Below is a small trained network, with its code and all its weights. Each question gives an input and a class and asks what happens when units are switched off, that is, made to give their printed mean instead of their output.

import numpy as np


def w(rows, s, z=0):
    codes = np.array(rows[::2]) - 128.0
    scale = np.full(codes.shape[1], s)
    scale[-1] = z or s
    return codes * scale


def norm(h):
    return h / np.sqrt((h * h).mean(-1, keepdims=True) + 1e-5)


def f(y):
    return y / 2 * (1 + np.tanh(0.7978845608 * (y + 0.044715 * y**3)))


def log_softmax(a):
    a = a - a.max(-1, keepdims=True)
    return a - np.log(np.exp(a).sum(-1, keepdims=True))


def net(x, mask):
    res = np.array(x, float).reshape(1, 4) / 4 @ E
    u = 0
    for l in range(2):
        y = f(norm(res) @ A[l][:, :-1].T + A[l][:, -1])
        res = res + np.where(mask[u : u + 5], y, B[l][:, -1]) @ B[l][:, :-1]
        u += 5
    return log_softmax(norm(res)[-1] @ U[:, :-1].T + U[:, -1])


A, B = {}, {}
E = w([
[61,31,178,127,127,122,105,113,125,192,62,48],'x0',
[145,125,141,180,59,192,173,92,215,131,70,117],'x1',
[86,170,119,108,187,166,91,247,183,140,207,128],'x2',
[52,98,58,132,94,91,106,140,204,171,143,131],'x3',
],0.011)
A[0] = w([
[1,138,104,126,136,171,111,132,129,147,139,149,196],'0.n0',
[233,153,133,100,38,149,181,114,200,88,95,133,122],'0.n1',
[94,65,105,203,106,110,65,180,202,143,208,131,3],'0.n2',
[114,155,89,86,237,110,113,189,81,89,191,144,247],'0.n3',
[40,125,128,211,115,119,91,125,172,118,174,116,166],'0.n4',
],0.0093,0.0032)
B[0] = w([
[146,93,4,64,100,100,135,165,241,169,174,104,184],'0.n0',
[124,147,125,203,47,181,130,65,123,136,112,200,212],'0.n1',
[95,121,109,160,125,99,96,168,174,128,134,124,184],'0.n2',
[169,154,148,42,180,156,106,123,131,179,166,120,247],'0.n3',
[124,100,164,164,88,86,114,143,118,111,58,144,178],'0.n4',
],0.014,0.011)
A[1] = w([
[157,56,102,150,126,140,158,82,133,86,39,97,181],'1.n0',
[2,101,41,158,172,113,63,112,184,99,143,170,57],'1.n1',
[47,129,22,167,105,107,54,213,169,55,142,59,96],'1.n2',
[134,220,93,177,102,125,166,132,121,116,86,186,1],'1.n3',
[62,128,98,186,152,75,111,150,210,87,196,120,61],'1.n4',
],0.0089,0.0029)
B[1] = w([
[71,161,130,136,220,182,184,112,39,45,96,122,252],'1.n0',
[208,82,118,126,113,92,114,244,179,131,93,58,214],'1.n1',
[160,82,54,81,107,101,117,179,158,207,77,35,255],'1.n2',
[110,187,88,136,44,114,168,110,223,34,208,171,206],'1.n3',
[102,85,97,75,137,145,122,146,196,186,48,15,203],'1.n4',
],0.011,0.0062)
U = w([
[76,74,220,174,165,84,184,94,5,84,44,116,143],'0',
[89,30,37,108,48,83,79,226,212,192,136,40,31],'1',
[184,188,139,231,20,142,204,55,183,33,112,210,144],'2',
[192,208,116,45,204,137,86,194,59,147,254,185,253],'3',
],0.0085,0.004)

Each question gives the input, the list of numbers given to net, and the class t.
The units are the neurons (one row each of A and B). Each row of codes is followed by its name. A weight is (code - 128) times the scale printed after its matrix; where a second scale follows, it is the last column's (A, B and U).
mask holds one flag per neuron, layer by layer. A switched-off neuron (its flag False) gives its mean, the last column of its row in B, instead of its output. The means were averaged over made-up inputs and are rounded, as every weight is.
A unit's drop is (log p(t) with every unit on - log p(t) with that unit switched off) / (log p(t) with every unit on - log p(t) with every unit switched off).
The circuit of an input: a set's keep is (log p(t) with only the set's units on - log p(t) with every unit switched off) / (log p(t) with every unit on - log p(t) with every unit switched off). Starting from all 10 units, units are removed one at a time, each time the one whose removal leaves the highest keep (on an exact tie, the one counted first), for as long as the keep stays at least 0.8.
units of the circuit, in order: the units of the circuit, biggest drop first
k most important neurons: the k neurons with the biggest drops, biggest first
top k neurons in layer l: the k neurons of layer l with the biggest drops, biggest first
drop when u is switched off: that unit's drop, to one decimal
input [8,-6,5,-4], class 3: units of the circuit, in order	[0.n3]
input [-7,-5,-5,8], class 3: units of the circuit, in order	[0.n3, 1.n2]
input [-4,-3,-6,5], class 2: 2 most important neurons	[0.n3, 0.n0]
input [1,-7,-6,0], class 3: 4 most important neurons	[0.n4, 0.n1, 1.n0, 1.n4]
input [-8,-6,7,8], class 1: top 3 neurons in layer 0	[0.n2, 0.n0, 0.n4]
input [-1,-6,-8,1], class 0: top 2 neurons in layer 0	[0.n3, 0.n1]
input [-5,5,2,4], class 2: 3 most important neurons	[0.n1, 1.n3, 0.n4]
input [7,7,0,-6], class 0: 2 most important neurons	[1.n0, 1.n3]
input [0,7,4,0], class 2: top 2 neurons in layer 0	[0.n1, 0.n4]
input [8,8,2,-2], class 0: top 2 neurons in layer 1	[1.n0, 1.n3]
input [5,0,-5,4], class 0: drop when 0.n2 is switched off	0.2
input [2,4,-2,-4], class 2: drop when 0.n1 is switched off	0.3
input [1,5,-2,4], class 2: drop when 0.n1 is switched off	0.3
input [-6,4,3,-8], class 2: units of the circuit, in order	[0.n1]
